cols: M Q R N
[168 109 127 193] : G
[123 108 118 132] : V
[ 99 121 131  98] : J
[168 144 139 173] : P
[164 118 135 187] : D
[125 151 111  98] : K
[ 83 110 120  80] : H
[ 98 121 126  94] : S
[186 161 151 188] : W
[100 122 122  94] : C
[177 152 143 180] : E
[137 147 118 120] : Y
size: [123 108 118 132]  4
which: [168 144 139]  P
which: [118 135 187]  D

cols: kos divaf vulu vuf
[ 62 169  87 124] : T
[ 84 158  86 127] : F
[156  55 171 149] : Z
[150 149 128  99] : U
[ 92 210  97 102] : L
[128 100 144 138] : X
size: [ 92 210  97]  3
which: [128  99]  U
down: [150  92 128]  kos
which: [150 149]  U
which: [149 128]  U

cols: Bufi Sinud firol bena sar bip sotel kotum ren
[110  81 138 145 124 126 104 102 121] : vave
[155  98 101 165 124 138 132 126 172] : pemo
[104 146 128 141 117 140 138 148 123] : zeled
[155  98 101 165 124 138 132 126 150] : pefo
[136 126 165 109 142 123 150  97 176] : fep
[139 124 114 152 150 123  97 142 176] : dilir
[150 115 126 123 135 130 118 197  69] : vabim
[ 96 108  96 140 134 131 152 110 160] : Tomu
[ 89 132 124 129 146 140 138 126 151] : Beg
[162 133  85 134 129 131 117  48  77] : fogub
down: [101 128 101 165 114 126  96 124  85]  firol
which: [ 89 132 124 129 146 140 138 126 151]  Beg
which: [142 123 150  97 176]  fep
down: [81 98]  Sinud
which: [104 146]  zeled
which: [114 152 150 123  97]  dilir
size: [155  98 101 165 124]  5

cols: ritif pudos Gopum noler
[ 76 116 120 125] : gosen
[ 76 116 174  69] : radep
[119 125 174  69] : rufun
size: [119 125]  2
which: [120 125]  gosen
size: [76]  1
size: [76]  1

cols: nus kiru romol magam pagi muku Kiveb makub podut katug
[195 147 119 157 148 124 138 152 150 144] -> Rofup
[145 114 176 128 110 125 107 130 123 112] -> Lil
[176  96 129 178 143 173 140 165 168 106] -> rona
[133 198  97 170 152 171  87 161 128 119] -> Vev
[162 114 114 102 133 198  97 170 155 130] -> seze
[177 105 110 148 136 121  75  79 158 109] -> Deven
[187  93 145 165 123 157  78 168 141 100] -> sugeg
which: [119 157 148 124]  Rofup
which: [133 198  97 170 155]  seze

cols: Tel Fim Luk bozap
[162 182  60 117] = duk
[130 141  67 113] = Subo
[ 50 146 154 169] = tinor
[153 182  91 139] = dosi
[153 182  91 125] = lafez
[186 176  72  90] = bim
[ 95 155  83 141] = banor
size: [186]  1
down: [169 139]  bozap
down: [182 182 176]  Fim
down: [182 141 146]  Fim
down: [91 72 83]  Luk
size: [186 176  72]  3

cols: pup Pinot keti Fon bas Dobi duno luz Nonu dab
[ 38  91 112  50 181 184 102 186  59 181] = peb
[ 78 104 184 183  79 176  79 176  51 167] = roref
[ 81  82  78 102 184 183  79 176 109 153] = giko
which: [181 184 102]  peb
size: [ 78 104 184]  3
size: [ 38  91 112  50 181 184 102 186  59]  9
which: [ 78 102 184 183  79 176]  giko
which: [ 82  78 102 184 183  79 176 109]  giko

cols: Bilap nizu kif Nuvog fup rafi tovet gepe
[176 117 115 117 178 146 118  94]  nek
[139 185 166 111 157 148 120 123]  Ludo
[108 159 161 149  60  88 125 178]  luga
[171 159 161 149  60  88 125 178]  sinog
size: [108 159 161 149  60  88 125 178]  8
size: [176 117 115 117 178 146 118]  7
down: [123 178]  gepe
which: [166 111 157 148]  Ludo
size: [176 117 115 117]  4

cols: pazik lukun pabu Beza
[165 171 194  53] -> fasu
[114 105  81 172] -> seri
[142  95  85 148] -> getib
[142  95 130 148] -> fad
[107  85 127 142] -> dabi
size: [142  95 130 148]  4
size: [114 105]  2

cols: nepa sek fibor lik Nit nekof
[188  63 105  71 185 152] -> fegu
[166  74 156  88 150 113] -> kanu
[100 173 157 169  96 112] -> Bani
[ 90 176 138 171 104 130] -> vik
size: [188  63 105]  3
which: [ 63 105]  fegu
down: [166 100]  nepa
down: [ 63  74 173]  sek

cols: Kipi sifu Tav gitug vuk pozam
[103 141 141 153 107 133]  lin
[148 133 107 141 141 153]  lika
[148 133 107 151 138 149]  kasu
[148 133 107 151 133 137]  Gepa
size: [148 133 107]  3
which: [133 107 141 141 153]  lika
size: [103 141 141 153 107]  5
down: [141 133]  sifu

cols: poto firi kud dat dun bizo Fur zosa rud
[133 129  75 158 184 181 120 129 187]  Tum
[125 147 149 125 111 179 138  63 146]  Meror
[136 118 141 177 117 150 184 189 172]  zimi
[168 140 174 119 101  79 141 127 132]  Nin
[110 141 212 101  79 119 160 140  58]  Mefa
[150 147 140 161 152 148 112 129 143]  Dof
[113 114 190  92  68  96 160 145  71]  pimiv
[101 143 144 147 208 121 152  79 180]  rel
[138 143 135 125  90 174 165 146 126]  Gofi
which: [136 118 141 177 117 150 184 189]  zimi
size: [133 129  75 158 184 181 120 129 187]  9
size: [138 143 135 125  90]  5
size: [136 118 141 177 117 150 184]  7
down: [184 111 117 101  79 152  68]  dun
which: [101  79 119]  Mefa

cols: Sapu kunas Raz takom Sof Bup ligan popi rik zulat
[120 103 127 128 158  98 129 125 120  88] -> Garun
[127 148 122 123  87  46 125 129 171 112] -> Bifu
[111 111 123 121 175 104 127  64  96 152] -> fiz
which: [127 128 158  98 129 125 120]  Garun
which: [104 127  64  96 152]  fiz
down: [148 111]  kunas
down: [120 127]  Sapu
which: [129 125]  Garun

cols: piru vebat Lalar mevep Mem Sir
[132 118  73 118 132 145] -> leguk
[118 110 119 160 108 135] -> modon
[108 187  85 114  65 147] -> Kanef
[166 153 105 178 136 121] -> zad
[ 87 106 133 117 201  99] -> Ros
[135 145  98 140 140 151] -> relar
[146  87 106 133 119 201] -> Rab
[144 159 151 156 126 121] -> tomi
[ 91 168 126  88 115 167] -> Zodep
[137 144 145 100 159  93] -> lod
[140 149 155 190 122 135] -> Rezib
down: [117 140 133 156  88 100]  mevep
which: [ 87 106 133 119 201]  Rab
size: [166 153 105 178 136]  5
down: [187 153 106 145  87 159]  vebat
which: [137 144]  lod
which: [106 133 117 201]  Ros
size: [108 187  85 114  65]  5

cols: lam vezi fivi fodo Metep
[160 216 131  43 138] -> vin
[145 141 165 139 155] -> boza
[150 156 163 113 133] -> Gobap
[181 206 102  64 136] -> Dipe
[160 216 131 119 108] -> mup
[206 181 102  85 143] -> lig
which: [181 206 102]  Dipe
size: [160 216]  2
size: [150 156 163 113]  4
size: [160 216 131  43 138]  5
which: [113 133]  Gobap
size: [145 141 165 139]  4
size: [206 181 102  85 143]  5

cols: Tovif lekom Ven tuv
[188  64 165  92] -> tid
[198 162 123  44] -> riv
[188 184 165  92] -> Vefu
size: [188  64 165]  3
size: [198 162 123]  3
down: [198 188]  Tovif

cols: gevel tok Vola kug pabe Rus zuv
[139 143 125  98 109 155 126] -> navip
[115 112 178  97 130 162 158] -> nez
[115 112 178  97 130 162 138] -> zalu
[148  77 126 170  88 146 158] -> vibo
[ 97  70 123 148  78 126 157] -> ropul
[ 97 109 103 115 103 135 126] -> bap
[105 108  91 179  64 114 149] -> Vove
[ 91  88 123 167 103 120 159] -> bop
[144 129  95 144 118 107 167] -> seke
[106 121  81 149 144 163 114] -> tetib
[144 129  95 144 118 119 167] -> sas
[ 91 140 145 148 123 111 127] -> vusef
which: [148  78 126]  ropul
down: [ 64 103 118 144]  pabe
which: [178  97 130 162 158]  nez
size: [144 129  95 144 118 107 167]  7

